Below are the code and all the weights of a small trained network. Each question names an input and a class and asks about switching units off, where a switched-off unit gives its printed mean instead of its output.

import numpy as np


def w(rows, s, z=0):
    codes = np.array(rows[::2]) - 128.0
    scale = np.full(codes.shape[1], s)
    scale[-1] = z or s
    return codes * scale


def f(y):
    return np.maximum(y, 0)


def log_softmax(a):
    a = a - a.max(-1, keepdims=True)
    return a - np.log(np.exp(a).sum(-1, keepdims=True))


def net(x, mask):
    res = np.array(x, float).reshape(1, 7) / 4 @ E
    y = f(res @ A[0][:, :-1].T + A[0][:, -1])
    res = res + np.where(mask, y, B[0][:, -1]) @ B[0][:, :-1]
    return log_softmax(res[-1] @ U[:, :-1].T + U[:, -1])


A, B = {}, {}
E = w([
[127,127,127,124,132,129],'x0',
[126,129,130,126,132,127],'x1',
[246,93,167,127,175,135],'x2',
[77,37,106,205,175,127],'x3',
[101,104,213,130,92,214],'x4',
[140,210,111,213,172,188],'x5',
[132,127,127,132,121,127],'x6',
],0.014)
A[0] = w([
[99,48,101,170,161,141,99],'neuron 0',
[111,90,115,133,160,143,86],'neuron 1',
[140,71,127,82,110,91,111],'neuron 2',
[105,119,192,128,116,181,3],'neuron 3',
[211,84,143,132,182,139,62],'neuron 4',
[185,104,154,122,156,134,47],'neuron 5',
[70,160,109,116,122,126,49],'neuron 6',
[169,144,105,172,147,165,138],'neuron 7',
[123,154,144,152,151,179,99],'neuron 8',
[120,96,122,102,114,110,61],'neuron 9',
[111,89,179,120,135,192,83],'neuron 10',
[107,68,157,78,97,82,95],'neuron 11',
[173,86,159,155,180,126,76],'neuron 12',
[132,188,104,179,140,144,92],'neuron 13',
[106,55,114,175,154,119,102],'neuron 14',
[154,139,95,105,101,147,43],'neuron 15',
[157,181,155,53,106,140,80],'neuron 16',
[125,91,209,135,105,193,72],'neuron 17',
[151,202,132,65,105,131,71],'neuron 18',
[4,144,80,146,116,128,25],'neuron 19',
[167,115,90,135,139,95,63],'neuron 20',
[155,137,61,127,192,42,63],'neuron 21',
[123,192,125,187,166,171,106],'neuron 22',
],0.017,0.0067)
B[0] = w([
[208,189,172,189,180,98,222],'neuron 0',
[149,156,134,139,156,139,166],'neuron 1',
[127,46,144,72,168,146,204],'neuron 2',
[110,148,50,125,127,106,194],'neuron 3',
[103,127,187,151,22,151,207],'neuron 4',
[78,119,174,136,33,138,177],'neuron 5',
[112,122,156,133,58,135,181],'neuron 6',
[118,77,147,88,135,111,196],'neuron 7',
[127,98,116,84,135,125,194],'neuron 8',
[145,98,134,105,141,157,162],'neuron 9',
[109,170,36,87,121,105,202],'neuron 10',
[151,44,134,85,178,185,219],'neuron 11',
[118,149,182,136,73,144,191],'neuron 12',
[126,40,130,100,153,152,207],'neuron 13',
[191,181,166,189,209,105,214],'neuron 14',
[132,145,138,132,135,133,147],'neuron 15',
[168,178,170,172,203,117,221],'neuron 16',
[55,160,35,115,142,92,225],'neuron 17',
[188,169,169,197,155,94,220],'neuron 18',
[132,135,181,142,19,136,248],'neuron 19',
[96,171,84,114,112,130,167],'neuron 20',
[35,161,1,108,129,116,218],'neuron 21',
[154,39,142,70,192,144,235],'neuron 22',
],0.011,0.018)
U = w([
[146,9,133,82,166,142,100],'0',
[177,185,154,167,176,126,90],'1',
[125,113,162,126,13,138,255],'2',
[97,155,23,105,127,127,76],'3',
],0.013,0.0064)

Each question gives the input, the list of numbers given to net, and the class t.
The units are the neurons (one row each of A and B). Each row of codes is followed by its name. A weight is (code - 128) times the scale printed after its matrix; where a second scale follows, it is the last column's (A, B and U).
mask holds one flag per neuron, in row order. A switched-off neuron (its flag False) gives its mean, the last column of its row in B, instead of its output. The means were averaged over made-up inputs and are rounded, as every weight is.
A unit's drop is (log p(t) with every unit on - log p(t) with that unit switched off) / (log p(t) with every unit on - log p(t) with every unit switched off).
The circuit of an input: a set's keep is (log p(t) with only the set's units on - log p(t) with every unit switched off) / (log p(t) with every unit on - log p(t) with every unit switched off). Starting from the 12 units with the biggest drops (on a tie, the unit counted first), units are removed one at a time, each time the one whose removal leaves the highest keep (on an exact tie, the one counted first), for as long as the keep stays at least 0.8.
units of the circuit, in order: the units of the circuit, biggest drop first
k most important neurons: the k neurons with the biggest drops, biggest first
drop of u: that unit's drop, to one decimal
input [1,6,7,1,3,-5,-2], class 2: units of the circuit, in order : (neuron 4)
input [7,7,-8,-8,-2,-7,4], class 1: 2 most important neurons : (neuron 18; neuron 16)
input [0,7,-5,0,6,-5,2], class 3: 2 most important neurons : (neuron 17; neuron 22)
input [-3,2,-2,-7,-6,-3,7], class 1: 2 most important neurons : (neuron 18; neuron 16)
input [-8,-1,0,6,8,4,-7], class 3: 2 most important neurons : (neuron 17; neuron 10)
input [2,-3,8,-6,7,-1,6], class 2: 2 most important neurons : (neuron 4; neuron 5)
input [-3,-4,5,-2,-5,-3,8], class 2: 4 most important neurons : (neuron 4; neuron 17; neuron 5; neuron 10)
input [-2,7,-7,-4,-4,-7,-7], class 0: 3 most important neurons : (neuron 11; neuron 2; neuron 4)
input [5,7,7,4,6,-1,-6], class 2: 3 most important neurons : (neuron 4; neuron 12; neuron 5)
input [-1,4,-3,2,7,6,-3], class 3: 3 most important neurons : (neuron 17; neuron 10; neuron 3)
input [-8,-6,5,4,-3,0,-7], class 2: 2 most important neurons : (neuron 4; neuron 16)
input [-7,7,-7,-5,8,-6,0], class 3: 2 most important neurons : (neuron 17; neuron 3)
input [-3,-5,-7,-5,-2,-2,-1], class 2: 2 most important neurons : (neuron 19; neuron 14)
input [-7,-2,-7,-8,8,-6,4], class 1: units of the circuit, in order : (neuron 16)
input [-4,8,2,-4,-6,7,-2], class 0: 2 most important neurons : (neuron 22; neuron 13)
input [4,-7,-1,5,5,-3,7], class 1: 3 most important neurons : (neuron 0; neuron 14; neuron 21)
input [0,-6,6,-3,7,6,7], class 3: 2 most important neurons : (neuron 17; neuron 10)
input [0,7,8,-1,1,5,4], class 2: drop of neuron 4 : 0.3
input [-1,-7,-4,8,1,-6,2], class 1: drop of neuron 14 : 0.6
input [-5,-2,6,-6,-8,-2,1], class 3: units of the circuit, in order : (neuron 21)
input [0,-4,-6,-7,-4,4,8], class 1: drop of neuron 18 : 1.2
input [-7,3,6,2,0,1,-8], class 2: drop of neuron 17 : 0.0
